Where the symbols take the states:
zp: ^>dn, ~>tg, !>bs, @>rh, §>fs
gl: ^>qs, ~>ml, !>lt, @>hs, §>dj
gm: ^>zj, ~>rf, !>fp, @>qh, §>dm
nl: ^>jf, ~>cq, !>cl, @>fq, §>dl
jf: ^>nz, ~>lg, !>th, @>tc, §>mf
rf: ^>ll, ~>hn, !>zs, @>gm, §>rl
pg: ^>rc, ~>lb, !>zg, @>hf, §>lp
qh: ^>cc, ~>gm, !>fd, @>fh, §>rj
bc: ^>fm, ~>nz, !>hr, @>bs, §>tg
sc: ^>qz, ~>zt, !>qs, @>tn, §>zl
zj: ^>hf, ~>ll, !>rq, @>cc, §>gs
fc: ^>tl, ~>zl, !>tn, @>gh, §>hc
fh: ^>zg, ~>qh, !>sg, @>rq, §>ll
fm: ^>tp, ~>rh, !>lq, @>tt, §>bd
hc: ^>cq, ~>dd, !>fc, @>jm, §>mb
nc: ^>tg, ~>mf, !>tc, @>rg, §>pf
tc: ^>bc, ~>jf, !>bg, @>bm, §>nc
mb: ^>bg, ~>cl, !>hc, @>dp, §>fq
lt: ^>lh, ~>dr, !>cf, @>fj, §>gl
mf: ^>mr, ~>hr, !>jf, @>nc, §>bs
zl: ^>nh, ~>tr, !>sc, @>fc, §>dd
dt: ^>hc, ~>rn, !>gp, @>tr, §>qz
qd: ^>cf, ~>lp, !>hf, @>jn, §>jp
zf: ^>nc, ~>dl, !>fq, @>lg, §>bb
hr: ^>lq, ~>bb, !>lg, @>mf, §>bc
tn: ^>lm, ~>sc, !>zz, @>rn, §>fc
cf: ^>td, ~>sm, !>ht, @>gq, §>lt
hn: ^>rj, ~>sg, !>bp, @>rf, §>rq
dn: ^>zs, ~>bd, !>tt, @>bt, §>dz
tj: ^>hb, ~>hf, !>zr, @>qp, §>jn
zt: ^>gh, ~>gp, !>ct, @>sc, §>tr
bd: ^>bp, ~>qm, !>fm, @>dn, §>nt
bs: ^>tt, ~>bc, !>mf, @>pf, §>zp
tm: ^>nt, ~>tt, !>tg, @>fs, §>bt
hs: ^>zz, ~>gl, !>fj, @>lf, §>ql
qp: ^>jp, ~>tj, !>gs, @>bh, §>rc
tt: ^>dc, ~>fm, !>mr, @>tm, §>dn
sb: ^>zt, ~>lh, !>ml, @>dj, §>zz
gq: ^>ml, ~>cf, !>hb, @>zn, §>fj
rg: ^>zp, ~>nc, !>bm, @>nz, §>lq
nh: ^>fq, ~>jm, !>qz, @>tl, §>hl
zr: ^>lp, ~>mn, !>ll, @>gs, §>tj
lp: ^>sm, ~>bh, !>pg, @>qd, §>hb
qs: ^>dt, ~>ct, !>lh, @>zz, §>sc
bf: ^>hs, ~>zn, !>bn, @>dr, §>td
ch: ^>bm, ~>fq, !>dp, @>th, §>lg
bh: ^>bn, ~>qp, !>lb, @>lp, §>ht
qz: ^>mb, ~>gh, !>dt, @>lm, §>nh
dm: ^>gs, ~>rl, !>gm, @>rj, §>zg
rq: ^>mn, ~>fh, !>hn, @>rl, §>zj
tg: ^>bd, ~>mr, !>bc, @>zp, §>tm
cq: ^>lg, ~>hl, !>tl, @>nl, §>bg
cl: ^>th, ~>tl, !>dd, @>mb, §>nl
rh: ^>bt, ~>zp, !>pf, @>fm, §>qm
fp: ^>rq, ~>zs, !>nt, @>fd, §>gm
dl: ^>mf, ~>bg, !>nl, @>zf, §>bm
zg: ^>qp, ~>cc, !>dm, @>mn, §>pg
gh: ^>cl, ~>fc, !>rn, @>qz, §>jm
ht: ^>bf, ~>rc, !>bh, @>hb, §>cf
nt: ^>hn, ~>dc, !>bd, @>dz, §>fp
tp: ^>fd, ~>bt, !>fs, @>dc, §>bp
mn: ^>bh, ~>zg, !>rj, @>zr, §>hf
lm: ^>dp, ~>qz, !>tr, @>dd, §>tl
fs: ^>dz, ~>tm, !>zp, @>qm, §>tp
sg: ^>dm, ~>fd, !>gj, @>hn, §>fh
ql: ^>tn, ~>dj, !>hs, @>ct, §>gp
bn: ^>fj, ~>jp, !>jn, @>sm, §>bf
ll: ^>pg, ~>rj, !>fh, @>zj, §>zr
rl: ^>zr, ~>rq, !>rf, @>dm, §>cc
mr: ^>qm, ~>lq, !>nz, @>tg, §>tt
dc: ^>sg, ~>tp, !>qm, @>nt, §>zs
lb: ^>jn, ~>gs, !>cc, @>pg, §>bh
bb: ^>pf, ~>bm, !>zf, @>hr, §>nz
zs: ^>fh, ~>bp, !>dc, @>fp, §>rf
qm: ^>gj, ~>fs, !>rh, @>bd, §>dc
gs: ^>qd, ~>zr, !>zj, @>lb, §>qp
hf: ^>ht, ~>pg, !>mn, @>tj, §>qd
hb: ^>dr, ~>ht, !>lp, @>jp, §>gq
zb: ^>zl, ~>zz, !>dj, @>gp, §>rn
zn: ^>gl, ~>gq, !>jp, @>bf, §>cz
hl: ^>zf, ~>dp, !>nh, @>cq, §>th
cz: ^>dj, ~>fj, !>zn, @>td, §>lf
lg: ^>rg, ~>zf, !>ch, @>jf, §>hr
gp: ^>fc, ~>zb, !>ql, @>zt, §>dt
rj: ^>lb, ~>dm, !>qh, @>ll, §>mn
fd: ^>rl, ~>fp, !>dz, @>sg, §>qh
tl: ^>ch, ~>nh, !>lm, @>cl, §>cq
ml: ^>ct, ~>td, !>dr, @>gl, §>sb
fj: ^>sb, ~>lt, !>gq, @>cz, §>hs
jn: ^>gq, ~>qd, !>tj, @>rc, §>bn
rc: ^>zn, ~>jn, !>qp, @>ht, §>sm
td: ^>ql, ~>cz, !>bf, @>ml, §>lh
dz: ^>rf, ~>nt, !>dn, @>gj, §>fd
lq: ^>fs, ~>pf, !>rg, @>mr, §>fm
bt: ^>fp, ~>dn, !>tm, @>tp, §>gj
th: ^>bb, ~>ch, !>hl, @>bg, §>jf
dd: ^>hl, ~>lm, !>zl, @>hc, §>cl
dr: ^>lf, ~>bf, !>sm, @>lt, §>ml
lh: ^>gp, ~>lf, !>td, @>sb, §>qs
lf: ^>zb, ~>hs, !>cz, @>lh, §>ct
bp: ^>qh, ~>gj, !>tp, @>zs, §>hn
bg: ^>hr, ~>th, !>cq, @>dl, §>tc
fq: ^>tc, ~>nl, !>mb, @>ch, §>zf
ct: ^>rn, ~>ql, !>lf, @>qs, §>zt
bm: ^>bs, ~>tc, !>dl, @>bb, §>rg
pf: ^>tm, ~>bs, !>nc, @>lq, §>rh
sm: ^>cz, ~>bn, !>rc, @>cf, §>dr
gj: ^>gm, ~>dz, !>bt, @>bp, §>sg
cc: ^>tj, ~>zj, !>rl, @>zg, §>lb
tr: ^>jm, ~>dt, !>zt, @>zl, §>lm
dj: ^>sc, ~>sb, !>gl, @>ql, §>zb
rn: ^>dd, ~>tn, !>zb, @>dt, §>gh
nz: ^>rh, ~>rg, !>bb, @>bc, §>mr
dp: ^>dl, ~>mb, !>jm, @>hl, §>ch
zz: ^>tr, ~>qs, !>sb, @>zb, §>tn
jp: ^>lt, ~>hb, !>qd, @>bn, §>zn
jm: ^>nl, ~>hc, !>gh, @>nh, §>dp

The rows follow the links: the fewer symbols apart two states are, the more alike their rows tend to be.

Each row is also shifted at random along 7 hidden directions that mean nothing.

Some states, each with a row of numbers:
sb: [-26  13   2   0 -25  -1 -12  19   6 -13 -19 -17   3  12   1  -3   2   5 -16  -4  -8 -33  -8  21  -8   7   9 -26   3  39  11  16  23  -5  12  30  12  -6   8  -9   1  -4   7 -19  -8  -7  23  19  27  11  16 -46 -12  -3   7 -12 -34   5  11  -8  20]
zg: [-11  -7  11 -15   1   2  14  -6  -7  21  -6  -6 -10   3  -5  -7 -20   1   1  12   2  -3   1   0 -16   7   3  -7  15 -12   2 -19   1   4   4   8 -13 -11  -3   8  11   3  -4  -3  16   5 -11  10   7  -7  10  24  -7   3  -4  22   4   8  -5 -16 -18]
rc: [ -6   4  -7 -10   9  17  -7  -5   0  -6 -10 -11   6   5  -1 -16  12  11   2  -2 -10 -20 -15   4 -15   8   9 -15  -5  -2  24  12  -3   3  12  18   4  -3   1  -5   1 -15  -4 -17  10  10   8  17  29   4   8 -11 -10   1  -7 -17 -25  10   1 -12  15]
tm: [-13 -30  -3   5  -6   8  10   7  11 -11   9  -8  -1 -20  14   7   5   5   3 -16  -9   9   3  -2   8 -14  -9  25   7   0   1   9  -4  14 -21  -4 -16   4 -15   9  -8  17   4   8   3   2 -10 -12 -10 -19 -15 -14  15  -7   9   3   0  -9 -11   7  -1]
bd: [ -8  -8 -12 -13   3  17  13   3 -13  -1  13 -19  -6  -8  -8  -7   8   4   7  -4 -20  -3  15   6  -2 -13  -9   2   5 -12  17   0 -14  11 -20  17 -15  -3 -11  -4  -3  17  -7 -17   2   4  -7   5  20 -10   5  17  -5  -9   8   2 -23   4   3   9  22]
zr: [ -6  -9  14  -3   0   9   3   9 -13  10  -4   4   1   2  18  10  -2   3   1  -1 -10   9 -20 -15 -18  12 -12  10  17 -36  21 -12 -17   1 -17 -14 -26 -17 -16   4   4  11   7  20  14   1 -12  -9  18  -6  10  18  -8   2   5  18  -1  24 -12 -21   4]
hr: [-24  -6 -20  12   5   9  -7 -26   4  -1   2  -1  19  -4 -14   0  11  10   9 -21  16   7  -9  -1  17 -13  -5   7 -16   7  -6   3  -8  21   6   9  22   4  -8   1 -12   6   0  11  -1   2  -2  19 -27 -11 -11  -4  10  -6   5 -10   8   6 -38  19 -10]
bf: [-11   2  21   6  -1 -19  -5  10   2  10  -4  23   5  11  11  12 -15 -11  -4  10  15   3 -10  -4 -13  15   9   0   8   1 -23  -3  10 -13   8 -33   0 -10  13  10  14 -18  10  15   2  -5  -2 -20 -20   0  -6  -5   4   6 -15   8  30  -4   6 -21 -20]
fd: [  2   0  -8 -10  24   7   4  -9  -6  10  -5 -11 -11 -20  10  -3  23   5  10   4 -24   2 -10 -16   4   8  -8  10  -3 -13  34  -7 -21  -4  -3  19  -5   1  -4   5  -8  -1 -15  -7  20   2  -2   1  26   8  11   7   1  15   8   1 -25   4   4   0  16]
dj: [ 44   5  -6  -5 -10  20  -5 -34   6  -5  -8 -13  -1  18 -16 -20 -10  20  -9  -4   9 -10   2   7  -6 -12  12 -17  -1  -7  13   0   0  23   8  29  -3   9 -10 -15  -2   2   1  -2 -11  23  -8  42   9   1  15  15 -13  -7  -2   2  -7  20 -31   0 -22]
bb: [-71 -15  -5  14   3 -21  -4  -5   4  -6  27  -4  -8  -2 -13   0 -11  10   8   0 -12   6  14  19  11  -2   4  -2  -3  10 -10  -1  14   4  -8  -8  -6  -5  22   5  13  -5 -27  -5  -6   1 -31 -12  -6  -7 -18  12 -11  18  -4  -4  15 -22   9  -3 -30]
rq: [ -8 -14   8  -8   9   1  20  25   1   6   6   3   3  -6  -5 -14  -8  -6  14   4  -7  -1  13   3 -11  -2  13   2  14 -10  -5   1   6  -4  -6 -21 -20  -2   4   2  18 -14  -7 -13   8  10  10 -27  11  -1  -9   1  16   2 -10  -1   4 -29  25 -17   3]
hl: [ 46   8  -7  11 -18   2  -2  -7   1   9 -12   2   9   6  -6   4  -4   3 -10  -9   9   4   1  -4  14 -13  -8   6   2  15  -4 -11  -1  10   0  11  10   7 -11  -9  -7  19   9  15 -16  -9   9  15 -11   9  14  -4   5  -2  17  12  -4   6 -21  20  -4]
tl: [-21  13   9  22 -24 -10  -3  29 -11   7  -6  14  20  24 -11   7  -5  -3  -5 -17   3  -4  -2   9   6  -4  -2  -6  10   4  -5   5  10  -2  -7 -11  -3  -5   2 -19  11   5   6  13 -20  -7  25 -15  10  16  11 -10   2  -4  15  -2  -6   0   6  -2  15]
bs: [  8  -1 -11   2   9  -8  10 -26  -3  19  -2   3  -2 -13  -9   4   3   1   5   0   9  11   6  -9  20  -8  -4  14  -4   8  -6 -14 -12   8   4  16  13   6  -4   8  -5   7  -4   5   1  -1  -6   9 -26  -5   4  14  15   5   9  12  10  -3 -22  21 -16]
zb: [ 13  -2  -7  -3   5 -11 -12   0 -15  -9  36   8  -8  20   5  16  -3  -5 -10  26  -7   3  18  17 -13   4   0  -1  -5   2 -21  -4  -3 -18 -19 -34  -7 -20  15   3  14  -9  -4 -10 -18  -9 -39 -15 -23 -10  -3  21 -29  -1 -21   4  26 -10  13   5  -7]
rf: [ 27  -6  -6 -13  19  12  11  -9  10   4  -8  -5  -1 -23   3 -14  11  -3  11   1   0   2  -1 -13   3  -1   3  12  -4  -2   6   2  -8   3   9   8   5  13  -5   8 -10  -7  -3 -10  16   8  14   1  -1   0  -5 -10  20   0  -6  -4  -6 -12   1   6   7]
fs: [ 17  -9  -7   0  -7  22  12  33  -8  -2  -4 -11  13 -10   8  -4  21   7   7 -23 -25  -1  -2  -5   6 -15 -14  15  12  -9  30   8 -13   8 -26   7 -22   2 -21 -15  -6  20   1  -4  -1  -2  22 -14  37   6  11 -17  11  -7  22  -4 -37  -4   5   8  47]
tj: [ 41   2   5 -29  13   8   9  -9  -5  -8  12 -10 -30  -4   3 -11  -7  -7  -3  27 -14   0  17  -3 -21   7   4  -9   1 -29   7  -8  -4 -11  -2   5 -18   5   0   2  -2  -2 -12 -18  12  10 -21   1  20  -1   1  37 -19   2 -18   7  -3   4  24  -8  -1]
rj: [ 24 -23 -13 -21  13  20  21   0 -16   5  17   1   9  -5  13   6  23   5   4   1 -16  -1   5   0 -16 -10  -2  26  11 -17   8   9 -36   4 -35  -8 -24 -20 -21   8   9  -6  12 -16   3  16 -15 -13  -8 -29   8  13  10 -21  -6  11   0 -10 -18   4  21]
hs: [-22 -12  24  24 -28  -8 -12  42  20 -12 -22  -4  12   8  32   5  -7  16 -12 -18 -22 -14 -23   8  -6  11  11   0  22  22  19  19  26  -4  -8 -12 -26  -3   2  -7  12  -7   4  15  -6  -2  16 -22  35  17   4 -60   1  21  12  -3 -18 -12  12 -29  -3]
qp: [  7   5   0 -25   6   0   2   4   7  -9  -8 -26 -25 -11   6 -16  -4  -8  -5  26 -15 -20   7   7 -14  12   9 -19  -3  26   9   0  19 -15  20  28  10   3  13   9  -4  -7 -10 -33  15  -5   4  17  23   9   4 -23 -13   8 -10  -4 -25  -6  33  -6   9]
lf: [ 18  -8  10  -6  -9   2   0  -7   3 -20  21   0 -16  14   9   0 -12  14 -13   6 -13  -1  14   6 -14  -2  13  -5   9 -28   8  13  -3   4 -22  -4 -37   2   1  -8   8  -6   0  -4 -11  29 -33  -9  11 -10   1  29 -13   0 -12   6   6   2   1 -14 -24]
jm: [ 38  -8  -6   8 -10 -10  13 -13   3   8   9  -7  -3  13 -14 -17 -14  30  -4   1 -22  -6  27  17  11 -17  22  -1  18   9  13  -6   6  12 -19  16 -28   8  11 -16  26  -9 -22 -15 -29  26 -17  -2  19  13  19  16   1  22   6  16  -5 -33   3  -1 -36]
lg: [ 12   1 -16  -7   9   3  -4  -6  -7 -29  41   3 -14  -5  -5   9  14 -11   0   6  -4  14  30   5   7 -13 -10   7 -18 -18 -16  15 -14  -4 -20 -14  -3   6   2  -3 -12   7  -3 -13 -13   2 -26 -15 -17 -16 -21  31  -7 -17  -9 -13  12  -4  12  23  12]
dc: [-24  -9  -3   6   5  17   0  20 -14  12   0  -2  15   0  -6  -3  -1   1  15 -10  -4   7 -10  -2  -6  -1 -20   6   4  -9   8 -13  -4   8  -7 -18  -4 -12 -10  -3   2  16  -4  12   9 -16   8  -4  13   1  -1   1  -5   0   7  -2  -7   8   0  -1  24]
cc: [-14 -16  10   5  -6  14   3  20  -9  18 -17   7  22   3  17   7   5   6   4 -18  -4   0 -30 -12 -15   4 -10  15  17 -15  17  -4 -14   9 -13 -16 -17 -20 -21   1   7   7  17  23  12  -2  10  -9  11  -6  12 -15   7  -6  12  12  -6  14 -24 -16  17]
ml: [-14  20  14 -15 -13 -10  -4 -12   3 -16  -6   1 -20   7   3   6  -1 -11 -17   8  10  -9   0  -2  -6  12  11 -21  -4 -15   0  19   1  -9   8  24   3   5   5  -1 -11  -4  17  -7   4  15  -1  12   2  -9   4  14  -4 -14  -6  -1  -3  27   2 -11  -5]
cl: [-31  36   0  -4 -17 -16  -1  24 -33   1   8  11   1  21 -20  14   9 -22 -11   3   3 -13  17  13   3   0  -8 -24   0  -2 -10   8  -4 -19  -6   9  13 -12   9 -20   2   8  11 -15 -18 -12  19  -5   8   2  19  19 -10 -24  11  -5 -14  17  22  10  43]
dm: [-46   2   9 -14   3   9  13   1  -9   5  -1   9   3   0 -14  -3  -6 -14  10  -4  22  -1   0  -5 -13   4   3 -11   4 -29 -11   7  -7   8   9  -3  -1  -6  -6   4   2  -3  12  -2  16  12  12   4  -8 -20  -8  22  10 -23  -8  -3   8  17  -6 -14   8]
fp: [-25  10  -9 -13  19   3   1  -3 -12   5  -4  -5  -6 -17   5   5  24 -14   8   8  -5  -1 -12 -12   1  13 -16   2 -13  -4  11  -4 -16 -12   8  14  17  -5  -1  11 -16   2  -3  -9  23 -16   8   3   6  -2   2   3  -3  -3   3  -7 -14  16   7   4  31]
qs: [ 18  21  -8  -6  -6  13 -14  -4 -20  -6   6   4   8  27 -11   3   8  -1 -10   2   4  -8  -2   8 -13   2  -6 -17  -8 -11   3   4 -11  -3  -1   1   7 -12  -2 -18   0   3   9  -3 -13  -2  -2  16   5   0  14  20 -24 -18  -6  -7  -6  25  -8   4  20]
cf: [ 34  -2   2   2   8  -3   4  19 -10  23  -5   8  14  17   5  -8   1  15   4   8 -23 -10  -7   4 -16   7  12   2  17   2  18 -11   0 -11  -8 -18 -20 -15   8 -10  31 -24 -13  -8  -4   3   5 -20  31  23  25  -6  -6  21  -4   7  -8 -23  18 -20   2]
gl: [ 15  -1  11  -8 -13 -10   1   8   9 -18   2   1 -14   3  16   5  -5  -6 -17  11   1  -8  11   9  -8   3  13  -5   5   9 -12  17  10 -10  -4   0  -9   0   6   4   1 -11  12 -12  -8   8  -7  -7  -5  -7  -4 -12  -1  -8 -11   2   4  -8  13  -9  -8]

Where do the symbols, taken in turn from left to right, take each start?
Answer with the state's name.
[-30 -23  -6  10  -1  11   3   3   7  13  -6 -23   9  -8  -3 -11 -10  18  11 -11 -11  -2 -12   5   1  -5  -7   8   8  16  13 -18  10  20   0   5  -4  -9  -9   7   3  14 -13   6  10  -9  -4  15   8   0  -1 -18  -6  15  11   5  -8  -3 -15  -1 -10]
^ § § § @ ! § @ => gs
[-42  -5  -8   3   2   0  -7 -14   2  12 -22 -20  11   8  11  -7  16  36  -2  -4 -25 -29 -33   9  -7  16  14  -8   5  26  39   1  -1   5   5  33   1 -18   6   3  13 -25 -13 -11  11  10  -4  23  33  10  27 -33 -10  24   6  -1 -30   4 -20 -19 -10]
§ @ § § ! @ ~ => ml
[  9  -2   5 -27  14   5  29 -10  -7   9   9   0 -12  -4 -27 -26 -15  -8  12  16   7  -3  29   5 -11  -3  16 -14   8 -26  -7  -5   0   6   6   9 -13   6   3   0  14 -11 -11 -28   9  24   0   1   4  -9  -2  45   7  -9 -18   6   8 -13  16 -10  -9]
~ § ^ § ~ ~ ! § => bh
[-66 -10   8   9   2   0 -13   9  10  -9  -5  -2  12   6   7  -2  -8   6   3  -4   7 -10 -23   9 -16  18  10 -11  -2  11  -5   8  20   0  15 -18   7 -14  10  10  10 -20   0   5  13  -2  -1   1  -2  -7 -15 -30  -9   6 -15 -15   8   1  -1 -27 -12]
! § § ! ^ ! => bn
[ 16  -1  -5  -9  13  12   0   5  -7   0   7   6  11  13  -3 -11   4   3   5   8  -2 -10   1  10 -21   2  10  -7  -1  -9   0   4  -3  -1   1 -20  -6 -10   4  -5  15 -19  -3 -13   1   7   1  -4   7   0   2   3  -7  -4 -21 -10   2  -9   9  -9  11]
~ ^ ^ ^ ! ! ! ! => sm
[ -5  20  -2  -4 -13 -14   3 -13 -17   5   9  -1 -14  13 -20   8  -8  -6 -12  10   4  -1  18   8   9  -3  -2 -14   0  -3  -6 -10  -2  -3  -4  22   4  -2   5  -7   1  13  -3  -7 -15  -1 -12  12  -3   1  16  37 -15  -5   6  11  -1  14  -1  13  -7]
@ ~ @ ! @ @ => cl
[ 12  11   2  10 -17 -13  -4   2  -5   4  -4  -3  -5   7  -4   8  -5  -2 -10  -1  -3   4   6   1  12  -4  -9  -1   4  10  -1 -10   6  -2  -3  12   4   2   2  -7  -1  17  -2   7 -13 -12   0   4   4  13  12   3  -8   4  15  11  -6   5   2  12  -1]
@ ~ § ! § => bg
[ 20   6   8  -6  -8 -13  -1   5   7  -1 -15   0  -5   0  22  10   9  -2 -15  11  -4 -13  -7   1  -4  12  12  -1   5  23   2   8   2 -17   6  12   6  -3   4   9   0 -15  12  -7   1  -2   9   0  -1   5  14 -29   7   1   0   7  -8  -4   5  -5   2]
^ @ ! @ @ ^ => zb
[ 15 -12   3  -7  21  -4   9   3  15   8  -1   0  -9 -23  -1 -11 -14 -14  16  17  10   8  10  -5   0   3   4   8  -5  15 -22 -12  16  -7  20 -16  11  11  10  19  -2  -8 -10  -7  16 -10   7  -9 -20   3 -23 -12  14  12 -16  -1  18 -28  22   1 -12]
@ @ ! ! @ @ @ ~ => dz
[-17  14  -3 -24  14 -13   1 -24 -18   7  12   8 -15   9  -5  10   4 -12 -11  30  12  -9   7   7 -14  14  11 -17  -8   0 -19  -1 -12 -17   8   7  17 -19  15  14   8 -24   7 -24   6   6 -21  12 -30 -21   7  29 -12 -14 -23   6  22   9  -3  -4 -10]
§ ! § @ @ ~ => cz
[-21  -3   2  19   2 -17   5  -2   4  22  -4   9   7  -6 -17   0 -15  -3  12  -3  15  14   2  -4  18  -1  -2   8   2  13 -20 -19  10   6  12 -10  12   4   7   7   6   4  -9  17  -1 -10   4  -6 -23   5  -8   1  15  13   5   8  22 -16  -4   6 -24]
~ § ~ ^ ^ @ ~ ! => dn
[ -7  12  -1   4 -20 -20   5   2   3   6  -5  -2   1  12 -27 -11 -22  -6  -8   6  16 -13  24  23  11  -9  17 -21   3  40 -28  -4  30   0  17  15  21   4  19  -4  11  -6  -2 -17 -21  -4  17  11 -17   7   4 -14   6  -3   0   0   5 -20  11   9 -17]
! ^ § ~ § § § => rg
[-20  13   0  -1  11   9   0  34 -23  14   2   6  12   3 -11   1   4 -20  18  -2  -1   4  -7  -7  -9   6 -23  -5  -2 -21   1 -15  -5 -11   2 -23   6 -11  -2  -8  -1  16  -2   6  12 -27  24 -14  19  11   0  13  -9  -6   5  -7  -8  12  24  -1  48]
~ @ ~ ^ ^ ! => qh
